Here is a tiny trained network, its code and every weight. The questions are about switching its units off for an input and a target symbol, where a switched-off unit gives its printed mean instead of its output.

import numpy as np


def w(rows, s, z=0):
    codes = np.array(rows[::2]) - 128.0
    scale = np.full(codes.shape[1], s)
    scale[-1] = z or s
    return codes * scale


def f(y):
    return y / 2 * (1 + np.tanh(0.7978845608 * (y + 0.044715 * y**3)))


def softmax(a):
    e = np.exp(a - a.max(-1, keepdims=True))
    return e / e.sum(-1, keepdims=True)


def log_softmax(a):
    a = a - a.max(-1, keepdims=True)
    return a - np.log(np.exp(a).sum(-1, keepdims=True))


def net(x, mask):
    ids = ['ΓΛΠαβδεηθμστφψ'.index(c) for c in x.split()]
    T = len(ids)
    res = E[ids] + P[:T]
    r = res
    for j in range(3):
        rows = slice(2 * j, 2 * j + 2)
        q, k, v = (r @ M[0][rows].T for M in (Q, K, V))
        z = softmax(np.where(np.tri(T) > 0, q @ k.T / 2**0.5, -1e9)) @ v
        o = O[0][rows]
        res = res + np.where(mask[j], z, o[:, -1]) @ o[:, :-1]
    y = f(res @ A[0][:, :-1].T + A[0][:, -1])
    res = res + np.where(mask[3:11], y, B[0][:, -1]) @ B[0][:, :-1]
    return log_softmax(res[-1] @ U[:, :-1].T + U[:, -1])


Q, K, V, O, A, B = {}, {}, {}, {}, {}, {}
E = w([
[101,133,134],'Γ',
[8,132,73],'Λ',
[110,107,159],'Π',
[164,142,192],'α',
[59,176,171],'β',
[180,164,193],'δ',
[189,168,136],'ε',
[185,168,167],'η',
[167,118,6],'θ',
[118,52,155],'μ',
[193,166,85],'σ',
[135,59,72],'τ',
[143,72,52],'φ',
[151,88,28],'ψ',
],0.016)
P = w([
[40,196,2],'0',
[58,197,26],'1',
[76,198,44],'2',
[98,194,69],'3',
[111,181,92],'4',
[121,170,92],'5',
[147,178,109],'6',
[153,162,115],'7',
[167,160,130],'8',
[188,148,153],'9',
[186,139,148],'10',
[203,141,159],'11',
],0.0042)
Q[0] = w([
[140,106,123],'head 0',
[109,150,147],'head 0',
[122,144,122],'head 1',
[143,164,103],'head 1',
[120,41,149],'head 2',
[142,2,137],'head 2',
],0.055)
K[0] = w([
[131,94,126],'head 0',
[134,164,160],'head 0',
[144,99,149],'head 1',
[177,105,120],'head 1',
[12,224,135],'head 2',
[4,187,118],'head 2',
],0.029)
V[0] = w([
[59,79,172],'head 0',
[130,244,162],'head 0',
[43,101,183],'head 1',
[114,132,172],'head 1',
[228,186,41],'head 2',
[153,195,145],'head 2',
],0.011)
O[0] = w([
[116,92,164,121],'head 0',
[193,92,222,200],'head 0',
[78,211,114,98],'head 1',
[104,139,145,84],'head 1',
[143,1,159,254],'head 2',
[158,110,182,131],'head 2',
],0.012,0.0052)
A[0] = w([
[43,191,215,145],'neuron 0',
[69,193,194,28],'neuron 1',
[7,114,161,23],'neuron 2',
[154,166,227,127],'neuron 3',
[152,139,113,2],'neuron 4',
[184,149,102,23],'neuron 5',
[215,201,183,86],'neuron 6',
[254,225,46,33],'neuron 7',
],0.007,0.0061)
B[0] = w([
[107,84,162,254],'neuron 0',
[160,91,131,161],'neuron 1',
[151,79,132,157],'neuron 2',
[162,181,108,243],'neuron 3',
[158,4,183,87],'neuron 4',
[142,74,168,97],'neuron 5',
[130,168,115,170],'neuron 6',
[144,86,119,163],'neuron 7',
],0.03,0.0038)
U = w([
[174,184,122,77],'Γ',
[121,196,94,101],'Λ',
[146,196,138,140],'Π',
[177,160,138,149],'α',
[78,154,126,60],'β',
[150,162,86,212],'δ',
[186,114,123,2],'ε',
[80,213,147,163],'η',
[163,140,93,120],'θ',
[193,130,142,138],'μ',
[132,177,88,207],'σ',
[140,167,132,81],'τ',
[134,165,245,52],'φ',
[93,129,152,237],'ψ',
],0.012,0.0047)

Each question gives the input, a string of symbols that net reads in full, and the target symbol t.
The units are the heads (2 rows each of Q, K, V and O) and the neurons (one row each of A and B). Each row of codes is followed by its name. A weight is (code - 128) times the scale printed after its matrix; where a second scale follows, it is the last column's (O, A, B and U).
mask holds one flag per unit, heads first, then neurons. A switched-off unit (its flag False) gives its mean, the last column of its rows in O or B, instead of its output. The means were averaged over made-up inputs and are rounded, as every weight is.
A unit's drop is (log p(t) with every unit on - log p(t) with that unit switched off) / (log p(t) with every unit on - log p(t) with every unit switched off).
The circuit of an input: a set's keep is (log p(t) with only the set's units on - log p(t) with every unit switched off) / (log p(t) with every unit on - log p(t) with every unit switched off). Starting from all 11 units, units are removed one at a time, each time the one whose removal leaves the highest keep (on an exact tie, the one counted first), for as long as the keep stays at least 0.8.
circuit, biggest first: the units of the circuit, biggest drop first
unit that matters most: the unit with the biggest drop
top k neurons: the k neurons with the biggest drops, biggest first
which heads matter: for each layer, one digit per head in row order, 1 if its drop is at least 0.15 and else 0, layers parted by /
drop when u is switched off: that unit's drop, to one decimal
input Λ Λ φ β Λ μ Λ Γ, target η: which heads matter -> 001
input δ Λ δ Λ θ, target ε: which heads matter -> 011
input σ σ τ β η δ, target Γ: circuit, biggest first -> (neuron 3; head 0; neuron 6)
input Λ δ σ, target μ: unit that matters most -> head 2
input δ β β Π, target φ: which heads matter -> 110
input δ β Λ Λ β β δ β Λ Λ, target φ: circuit, biggest first -> (head 0; head 2)
input Λ ε Λ Λ β, target φ: which heads matter -> 100
input τ α Λ Λ β Λ Λ Γ Λ Λ δ, target Π: which heads matter -> 000
input Π Λ σ, target μ: which heads matter -> 011
input ε φ Γ τ φ φ β φ φ β Π, target η: which heads matter -> 001
input σ Π τ, target σ: circuit, biggest first -> (head 0; head 2)
input φ β η Λ δ, target Γ: top 2 neurons -> (neuron 3; neuron 6)
input Λ β φ Λ Γ σ σ σ δ δ Λ σ, target ε: top 2 neurons -> (neuron 3; neuron 6)
input Λ β Π β β Γ Λ α β β, target φ: unit that matters most -> neuron 0
input β Π Π, target φ: drop when neuron 0 is switched off -> 1.5
input Π ε Γ Γ β β Λ Λ Γ η θ, target ε: drop when head 2 is switched off -> 0.2
input δ ε β δ β α, target Π: drop when neuron 5 is switched off -> 0.0
